Below are the code and all the weights of a small trained network. Each question names an input and a class and asks about switching units off, where a switched-off unit gives its printed mean instead of its output.

import numpy as np


def w(rows, s, z=0):
    codes = np.array(rows[::2]) - 128.0
    scale = np.full(codes.shape[1], s)
    scale[-1] = z or s
    return codes * scale


def f(y):
    return y / 2 * (1 + np.tanh(0.7978845608 * (y + 0.044715 * y**3)))


def log_softmax(a):
    a = a - a.max(-1, keepdims=True)
    return a - np.log(np.exp(a).sum(-1, keepdims=True))


def net(x, mask):
    res = np.array(x, float).reshape(1, 7) / 4 @ E
    y = f(res @ A[0][:, :-1].T + A[0][:, -1])
    res = res + np.where(mask, y, B[0][:, -1]) @ B[0][:, :-1]
    return log_softmax(res[-1] @ U[:, :-1].T + U[:, -1])


A, B = {}, {}
E = w([
[89,136,130,72,125,196,56,113,69,128,127],'x0',
[128,128,128,128,128,128,128,128,128,128,128],'x1',
[128,128,128,128,128,128,128,128,128,128,128],'x2',
[128,128,128,128,128,128,128,128,128,128,128],'x3',
[125,128,142,127,134,125,129,125,130,4,128],'x4',
[124,107,134,124,112,127,130,138,132,128,3],'x5',
[128,128,128,128,128,128,128,128,128,129,128],'x6',
],0.015)
A[0] = w([
[126,128,142,127,134,127,129,124,130,4,128,173],'n1',
[129,128,119,128,124,129,127,130,127,205,128,236],'n2',
[130,129,127,130,129,126,131,128,130,128,133,143],'n3',
[127,126,129,127,126,128,127,129,128,129,117,127],'n4',
[118,129,128,116,127,144,115,126,114,129,127,131],'n5',
[129,128,118,128,124,129,127,130,127,221,128,250],'n6',
[127,129,128,127,128,129,127,127,127,128,130,128],'n7',
[130,132,127,129,132,127,129,125,128,127,153,165],'n8',
[119,130,128,118,128,141,116,126,116,127,129,126],'n9',
[125,128,128,124,127,133,124,128,123,129,124,124],'n10',
[100,132,129,88,126,176,88,121,86,128,128,168],'n11',
[127,128,135,127,131,127,129,126,129,46,128,162],'n12',
[124,108,133,126,113,128,127,137,130,128,17,174],'n13',
[131,146,124,129,141,128,129,120,126,128,229,254],'n14',
[124,107,133,126,113,128,127,137,130,128,12,176],'n15',
[128,129,128,128,129,128,129,128,128,128,132,134],'n16',
[126,126,129,126,126,130,125,129,126,128,118,123],'n17',
[130,127,128,131,128,124,131,129,132,127,127,134],'n18',
[125,128,129,125,128,132,124,127,124,126,127,122],'n19',
[130,135,126,129,134,128,129,124,127,127,169,182],'n20',
[130,128,128,131,129,124,131,128,131,121,129,129],'n21',
[93,132,130,74,126,193,69,120,80,128,127,172],'n22',
[130,130,127,131,130,126,131,127,130,127,139,151],'n23',
[130,128,128,130,129,126,130,128,129,128,131,135],'n24',
[131,127,128,131,128,123,132,129,132,128,127,136],'n25',
[157,124,126,171,130,72,177,134,168,129,129,248],'n26',
[126,128,137,127,132,127,129,125,129,30,128,167],'n27',
[128,129,128,128,129,129,128,127,127,126,133,130],'n28',
[124,127,129,124,127,132,123,128,124,128,123,122],'n29',
[128,128,124,128,126,129,127,130,127,175,128,191],'n30',
[132,128,128,132,129,123,133,128,133,127,130,142],'n31',
],0.017,0.0089)
B[0] = w([
[101,127,177,121,153,97,128,131,130,40,131,247],'n1',
[159,127,93,135,108,149,127,128,127,198,127,210],'n2',
[128,125,125,134,130,129,123,133,128,129,132,133],'n3',
[129,129,130,126,124,126,136,127,130,128,122,131],'n4',
[125,144,131,122,127,128,130,101,122,126,124,152],'n5',
[163,127,88,136,104,154,127,128,127,213,127,226],'n6',
[127,130,128,128,129,129,126,125,126,127,129,129],'n7',
[124,127,123,137,136,132,102,130,124,128,142,153],'n8',
[124,137,131,123,128,128,129,101,122,124,126,147],'n9',
[128,133,129,126,126,128,131,121,127,128,125,131],'n10',
[121,162,129,116,125,133,126,50,109,128,124,224],'n11',
[113,127,159,123,144,110,128,130,129,76,130,206],'n12',
[138,129,140,113,106,115,207,127,144,130,74,227],'n13',
[116,125,113,152,155,143,9,132,113,128,188,245],'n14',
[137,129,139,114,107,117,208,127,143,129,75,231],'n15',
[128,128,126,130,129,129,125,129,127,129,130,130],'n16',
[128,131,131,124,125,127,133,124,129,128,123,131],'n17',
[129,123,128,130,128,127,129,137,131,127,128,131],'n18',
[127,131,131,126,128,127,129,120,126,126,127,130],'n19',
[121,127,120,141,140,135,83,130,120,128,151,173],'n20',
[126,125,133,129,132,125,128,135,130,120,130,131],'n21',
[118,195,128,113,124,136,125,25,102,129,123,254],'n22',
[127,124,123,137,133,131,111,135,127,129,139,138],'n23',
[128,126,127,131,129,129,126,132,129,128,131,130],'n24',
[129,121,128,131,128,126,129,139,132,127,129,132],'n25',
[140,45,123,157,133,123,127,240,160,130,138,236],'n26',
[108,127,167,122,148,103,128,130,130,61,130,222],'n27',
[127,128,128,129,130,128,125,127,127,126,130,130],'n28',
[127,134,131,124,126,127,132,118,127,128,124,131],'n29',
[145,128,110,132,116,139,128,127,127,161,127,175],'n30',
[128,124,127,133,130,128,125,138,131,127,131,134],'n31',
],0.015,0.021)
U = w([
[185,49,44,198,133,188,33,252,146,217,211,243],'0',
[207,61,72,147,65,137,219,233,184,217,70,168],'1',
[142,186,48,139,115,205,29,45,67,217,189,190],'2',
[178,189,87,77,64,174,208,42,109,214,60,92],'3',
[72,60,165,181,189,84,33,254,154,65,210,145],'4',
[112,66,188,117,140,68,220,241,188,60,76,109],'5',
[51,186,172,105,182,118,32,56,72,66,201,51],'6',
[71,191,187,67,124,89,211,46,115,66,61,7],'7',
],0.0034,0.0017)

Each question gives the input, the list of numbers given to net, and the class t.
The units are the neurons (one row each of A and B). Each row of codes is followed by its name. A weight is (code - 128) times the scale printed after its matrix; where a second scale follows, it is the last column's (A, B and U).
mask holds one flag per neuron, in row order. A switched-off neuron (its flag False) gives its mean, the last column of its row in B, instead of its output. The means were averaged over made-up inputs and are rounded, as every weight is.
A unit's drop is (log p(t) with every unit on - log p(t) with that unit switched off) / (log p(t) with every unit on - log p(t) with every unit switched off).
The circuit of an input: a set's keep is (log p(t) with only the set's units on - log p(t) with every unit switched off) / (log p(t) with every unit on - log p(t) with every unit switched off). Starting from the 12 units with the biggest drops (on a tie, the unit counted first), units are removed one at a time, each time the one whose removal leaves the highest keep (on an exact tie, the one counted first), for as long as the keep stays at least 0.8.
circuit, biggest first: the units of the circuit, biggest drop first
unit that matters most: the unit with the biggest drop
k most important neurons: the k neurons with the biggest drops, biggest first
drop when u is switched off: that unit's drop, to one decimal
input [0,-3,8,-5,-3,4,0], class 1: unit that matters most : n22
input [0,1,0,6,0,2,4], class 1: circuit, biggest first : n22, n1
input [-1,-1,-2,-2,0,-4,8], class 0: circuit, biggest first : n1, n22
input [0,7,-3,-6,7,4,8], class 5: 2 most important neurons : n22, n11
input [2,-8,5,-3,-6,1,7], class 3: 2 most important neurons : n14, n26
input [3,4,4,-5,0,-8,2], class 2: 2 most important neurons : n1, n27
input [-5,2,-1,1,1,-5,8], class 4: 2 most important neurons : n6, n2
input [0,-5,7,0,-1,-8,-2], class 0: 2 most important neurons : n22, n11
input [-7,-2,6,-4,1,5,-5], class 5: 2 most important neurons : n6, n2
input [-8,-4,-7,-6,0,5,1], class 1: 3 most important neurons : n1, n27, n12
input [-2,-8,5,-4,0,-3,-6], class 0: 2 most important neurons : n1, n27
input [1,-5,3,8,-1,4,-2], class 3: 2 most important neurons : n26, n1
input [-3,3,4,-3,0,3,7], class 1: 2 most important neurons : n1, n27
input [7,7,8,3,1,2,6], class 7: 2 most important neurons : n6, n2
input [-8,3,-6,0,-6,2,-6], class 1: unit that matters most : n14
input [-8,-2,-7,8,5,-6,-5], class 4: drop when n25 is switched off : 0.0
input [-1,-2,1,-5,-5,4,-5], class 1: drop when n22 is switched off : 0.1
input [-5,-1,0,-7,-1,0,2], class 0: drop when n13 is switched off : 0.2
